Below is a small trained network, with its code and all its weights. Each question gives an input and a target symbol and asks what happens when units are switched off, that is, made to give their printed mean instead of their output.

import numpy as np


def w(rows, s, z=0):
    codes = np.array(rows[::2]) - 128.0
    scale = np.full(codes.shape[1], s)
    scale[-1] = z or s
    return codes * scale


def f(y):
    return y / 2 * (1 + np.tanh(0.7978845608 * (y + 0.044715 * y**3)))


def softmax(a):
    e = np.exp(a - a.max(-1, keepdims=True))
    return e / e.sum(-1, keepdims=True)


def log_softmax(a):
    a = a - a.max(-1, keepdims=True)
    return a - np.log(np.exp(a).sum(-1, keepdims=True))


def net(x, mask):
    ids = ['αβγδεζηθλμστφω'.index(c) for c in x.split()]
    T = len(ids)
    res = E[ids] + P[:T]
    r = res
    for j in range(2):
        rows = slice(2 * j, 2 * j + 2)
        q, k, v = (r @ M[0][rows].T for M in (Q, K, V))
        z = softmax(np.where(np.tri(T) > 0, q @ k.T / 2**0.5, -1e9)) @ v
        o = O[0][rows]
        res = res + np.where(mask[j], z, o[:, -1]) @ o[:, :-1]
    y = f(res @ A[0][:, :-1].T + A[0][:, -1])
    res = res + np.where(mask[2:14], y, B[0][:, -1]) @ B[0][:, :-1]
    return log_softmax(res[-1] @ U[:, :-1].T + U[:, -1])


Q, K, V, O, A, B = {}, {}, {}, {}, {}, {}
E = w([
[233,46,189,180],'α',
[96,134,177,39],'β',
[39,136,64,136],'γ',
[134,107,170,220],'δ',
[116,164,136,77],'ε',
[123,68,48,104],'ζ',
[15,79,142,68],'η',
[149,137,52,200],'θ',
[116,154,82,80],'λ',
[52,168,124,167],'μ',
[206,39,96,92],'σ',
[245,7,121,152],'τ',
[130,183,99,136],'φ',
[122,156,190,129],'ω',
],0.016)
P = w([
[183,255,52,123],'0',
[57,14,161,83],'1',
[127,162,153,83],'2',
[30,16,164,97],'3',
[128,157,129,93],'4',
[12,11,170,101],'5',
[162,156,110,99],'6',
],0.0081)
Q[0] = w([
[11,1,146,114],'H0',
[148,164,102,133],'H0',
[54,144,103,50],'H1',
[37,185,187,117],'H1',
],0.0083)
K[0] = w([
[205,254,42,159],'H0',
[2,95,248,47],'H0',
[151,246,55,59],'H1',
[100,206,110,138],'H1',
],0.0066)
V[0] = w([
[129,160,254,173],'H0',
[27,162,87,184],'H0',
[222,158,107,187],'H1',
[159,6,102,161],'H1',
],0.0099)
O[0] = w([
[92,148,235,136,5],'H0',
[11,188,106,130,182],'H0',
[175,153,130,210,121],'H1',
[67,99,132,151,141],'H1',
],0.013,0.0017)
A[0] = w([
[212,222,131,67,224],'N0',
[120,60,178,1,95],'N1',
[141,95,99,141,34],'N2',
[157,157,74,108,193],'N3',
[95,116,179,169,255],'N4',
[84,128,181,154,180],'N5',
[91,143,128,169,68],'N6',
[153,206,99,119,254],'N7',
[160,150,108,25,42],'N8',
[143,61,139,78,222],'N9',
[131,126,51,102,66],'N10',
[41,93,103,138,216],'N11',
],0.0096,0.0036)
B[0] = w([
[33,49,194,223,218],'N0',
[231,191,151,115,221],'N1',
[96,100,125,74,142],'N2',
[89,61,165,116,182],'N3',
[196,254,60,83,202],'N4',
[127,208,87,75,183],'N5',
[99,152,81,18,145],'N6',
[17,118,135,138,208],'N7',
[138,46,134,56,175],'N8',
[165,137,144,195,216],'N9',
[140,139,67,87,176],'N10',
[136,185,176,104,255],'N11',
],0.0063,0.0081)
U = w([
[201,177,159,229,147],'α',
[111,72,210,106,110],'β',
[82,120,56,125,3],'γ',
[187,253,93,204,183],'δ',
[75,53,189,151,144],'ε',
[133,79,29,120,9],'ζ',
[147,133,112,65,123],'η',
[121,155,10,231,101],'θ',
[68,29,115,142,62],'λ',
[68,178,139,168,189],'μ',
[178,83,66,151,165],'σ',
[164,77,112,212,183],'τ',
[66,99,126,224,153],'φ',
[119,168,232,200,225],'ω',
],0.0068,0.0025)

Each question gives the input, a string of symbols that net reads in full, and the target symbol t.
The units are the heads (2 rows each of Q, K, V and O) and the neurons (one row each of A and B). Each row of codes is followed by its name. A weight is (code - 128) times the scale printed after its matrix; where a second scale follows, it is the last column's (O, A, B and U).
mask holds one flag per unit, heads first, then neurons. A switched-off unit (its flag False) gives its mean, the last column of its rows in O or B, instead of its output. The means were averaged over made-up inputs and are rounded, as every weight is.
A unit's drop is (log p(t) with every unit on - log p(t) with that unit switched off) / (log p(t) with every unit on - log p(t) with every unit switched off).
The circuit of an input: a set's keep is (log p(t) with only the set's units on - log p(t) with every unit switched off) / (log p(t) with every unit on - log p(t) with every unit switched off). Starting from the 12 units with the biggest drops (on a tie, the unit counted first), units are removed one at a time, each time the one whose removal leaves the highest keep (on an exact tie, the one counted first), for as long as the keep stays at least 0.8.
units of the circuit, in order: the units of the circuit, biggest drop first
top k neurons: the k neurons with the biggest drops, biggest first
heads that matter: for each layer, one digit per head in row order, 1 if its drop is at least 0.15 and else 0, layers parted by /
input ω τ δ ε, target ω: units of the circuit, in order	[H0 N1]
input τ σ δ φ σ δ, target τ: heads that matter	10
input γ α μ γ, target γ: units of the circuit, in order	[H0 N6]
input δ δ ω μ ζ β, target δ: top neuron	[N1]
input η φ τ ζ ζ β, target η: units of the circuit, in order	[H1 N1]
input η λ γ, target γ: units of the circuit, in order	[H0 H1]
input η λ δ λ, target η: units of the circuit, in order	[H1 N1]
input γ μ β μ, target γ: units of the circuit, in order	[H0 N6]
input δ ε α α, target δ: top 3 neurons	[N4 N5 N0]
input α ε ζ ε μ σ, target α: units of the circuit, in order	[N1 H0 N9]
input ω μ ε τ δ, target δ: units of the circuit, in order	[N4 N0 N3]
input φ τ β σ ε, target ε: heads that matter	01
input μ ω μ ω, target μ: heads that matter	10
input η τ θ β, target η: heads that matter	11
input μ η γ η, target μ: units of the circuit, in order	[H0]
input ζ θ σ ζ ζ, target ζ: units of the circuit, in order	[H0 N10]
input ζ σ τ σ, target ζ: top 3 neurons	[N10 N0 N2]
input δ ω η λ ε η, target δ: top 2 neurons	[N1 N4]
input ζ μ ω γ, target ζ: top 2 neurons	[N10 N0]
input ζ β τ γ, target ζ: units of the circuit, in order	[H0]
input γ ω δ, target δ: top 2 neurons	[N4 N0]
